Below are the code and all the weights of a small trained network. Each question names an input and a class and asks about switching units off, where a switched-off unit gives its printed mean instead of its output.

import numpy as np


def w(rows, s, z=0):
    codes = np.array(rows[::2]) - 128.0
    scale = np.full(codes.shape[1], s)
    scale[-1] = z or s
    return codes * scale


def norm(h):
    return h / np.sqrt((h * h).mean(-1, keepdims=True) + 1e-5)


def f(y):
    return np.maximum(y, 0)


def log_softmax(a):
    a = a - a.max(-1, keepdims=True)
    return a - np.log(np.exp(a).sum(-1, keepdims=True))


def net(x, mask):
    res = np.array(x, float).reshape(1, 2) / 4 @ E
    u = 0
    for l in range(2):
        y = f(norm(res) @ A[l][:, :-1].T + A[l][:, -1])
        res = res + np.where(mask[u : u + 3], y, B[l][:, -1]) @ B[l][:, :-1]
        u += 3
    return log_softmax(norm(res)[-1] @ U[:, :-1].T + U[:, -1])


A, B = {}, {}
E = w([
[68,243,9,104,75,159,67,161,55],'x0',
[193,84,250,141,206,52,137,15,103],'x1',
],0.0012)
A[0] = w([
[178,208,93,50,165,39,96,4,19,28],'0.n0',
[72,237,12,92,107,99,37,86,37,69],'0.n1',
[125,142,82,117,146,106,124,95,85,4],'0.n2',
],0.0014,0.0024)
B[0] = w([
[140,110,239,252,111,147,94,47,149,186],'0.n0',
[204,165,114,106,38,180,203,211,140,251],'0.n1',
[181,146,182,102,69,167,124,183,98,128],'0.n2',
],0.002,0.0017)
A[1] = w([
[140,3,179,137,164,125,176,164,234,3],'1.n0',
[105,33,144,138,149,140,144,155,211,189],'1.n1',
[121,29,159,112,191,98,117,126,153,227],'1.n2',
],0.0043,0.002)
B[1] = w([
[167,92,163,29,65,48,130,189,2,252],'1.n0',
[125,119,201,105,143,120,119,90,166,228],'1.n1',
[106,115,62,124,141,138,154,151,140,249],'1.n2',
],0.007,0.0047)
U = w([
[86,106,89,117,216,163,139,145,172,67],'0',
[119,71,58,198,223,99,168,67,128,127],'1',
[177,186,169,188,75,171,103,108,100,121],'2',
[119,104,124,157,160,135,102,135,160,3],'3',
[105,180,16,108,95,170,114,238,135,151],'4',
[149,132,218,183,189,99,66,69,115,112],'5',
[85,117,187,119,119,158,101,138,246,115],'6',
[136,52,174,30,136,56,146,165,84,170],'7',
],0.011,0.0064)

Each question gives the input, the list of numbers given to net, and the class t.
The units are the neurons (one row each of A and B). Each row of codes is followed by its name. A weight is (code - 128) times the scale printed after its matrix; where a second scale follows, it is the last column's (A, B and U).
mask holds one flag per neuron, layer by layer. A switched-off neuron (its flag False) gives its mean, the last column of its row in B, instead of its output. The means were averaged over made-up inputs and are rounded, as every weight is.
A unit's drop is (log p(t) with every unit on - log p(t) with that unit switched off) / (log p(t) with every unit on - log p(t) with every unit switched off).
The circuit of an input: a set's keep is (log p(t) with only the set's units on - log p(t) with every unit switched off) / (log p(t) with every unit on - log p(t) with every unit switched off). Starting from all 6 units, units are removed one at a time, each time the one whose removal leaves the highest keep (on an exact tie, the one counted first), for as long as the keep stays at least 0.8.
units of the circuit, in order: the units of the circuit, biggest drop first
unit that matters most: the unit with the biggest drop
k most important neurons: the k neurons with the biggest drops, biggest first
top k neurons in layer l: the k neurons of layer l with the biggest drops, biggest first
drop of u: that unit's drop, to one decimal
input [6,6], class 2: most important neuron => [1.n0]
input [7,6], class 2: units of the circuit, in order => [1.n0; 1.n2; 1.n1]
input [4,3], class 2: units of the circuit, in order => [1.n2; 1.n0; 1.n1]
input [7,4], class 2: top 2 neurons in layer 1 => [1.n2; 1.n0]
input [-1,-3], class 6: top 2 neurons in layer 1 => [1.n0; 1.n2]
input [8,4], class 2: units of the circuit, in order => [1.n2; 1.n0]
input [6,4], class 2: 3 most important neurons => [1.n2; 1.n0; 0.n0]
input [7,3], class 2: 2 most important neurons => [1.n2; 1.n0]
input [-2,-8], class 6: 3 most important neurons => [1.n0; 1.n2; 0.n1]
input [3,1], class 4: 3 most important neurons => [1.n1; 1.n0; 0.n1]
input [2,8], class 1: units of the circuit, in order => [1.n0; 1.n1]
input [-2,-6], class 6: 2 most important neurons => [1.n0; 1.n2]
input [6,3], class 2: top 2 neurons in layer 1 => [1.n2; 1.n0]
input [2,5], class 1: units of the circuit, in order => [1.n0]
input [2,4], class 1: 3 most important neurons => [1.n0; 1.n1; 0.n1]
input [6,2], class 4: drop of 1.n0 => 0.6
input [8,6], class 2: drop of 1.n0 => 0.5
input [0,-6], class 4: drop of 1.n0 => 0.9
input [6,8], class 5: drop of 1.n0 => 0.6
input [4,0], class 4: unit that matters most => 1.n0
input [1,-2], class 4: 2 most important neurons => [1.n1; 1.n0]
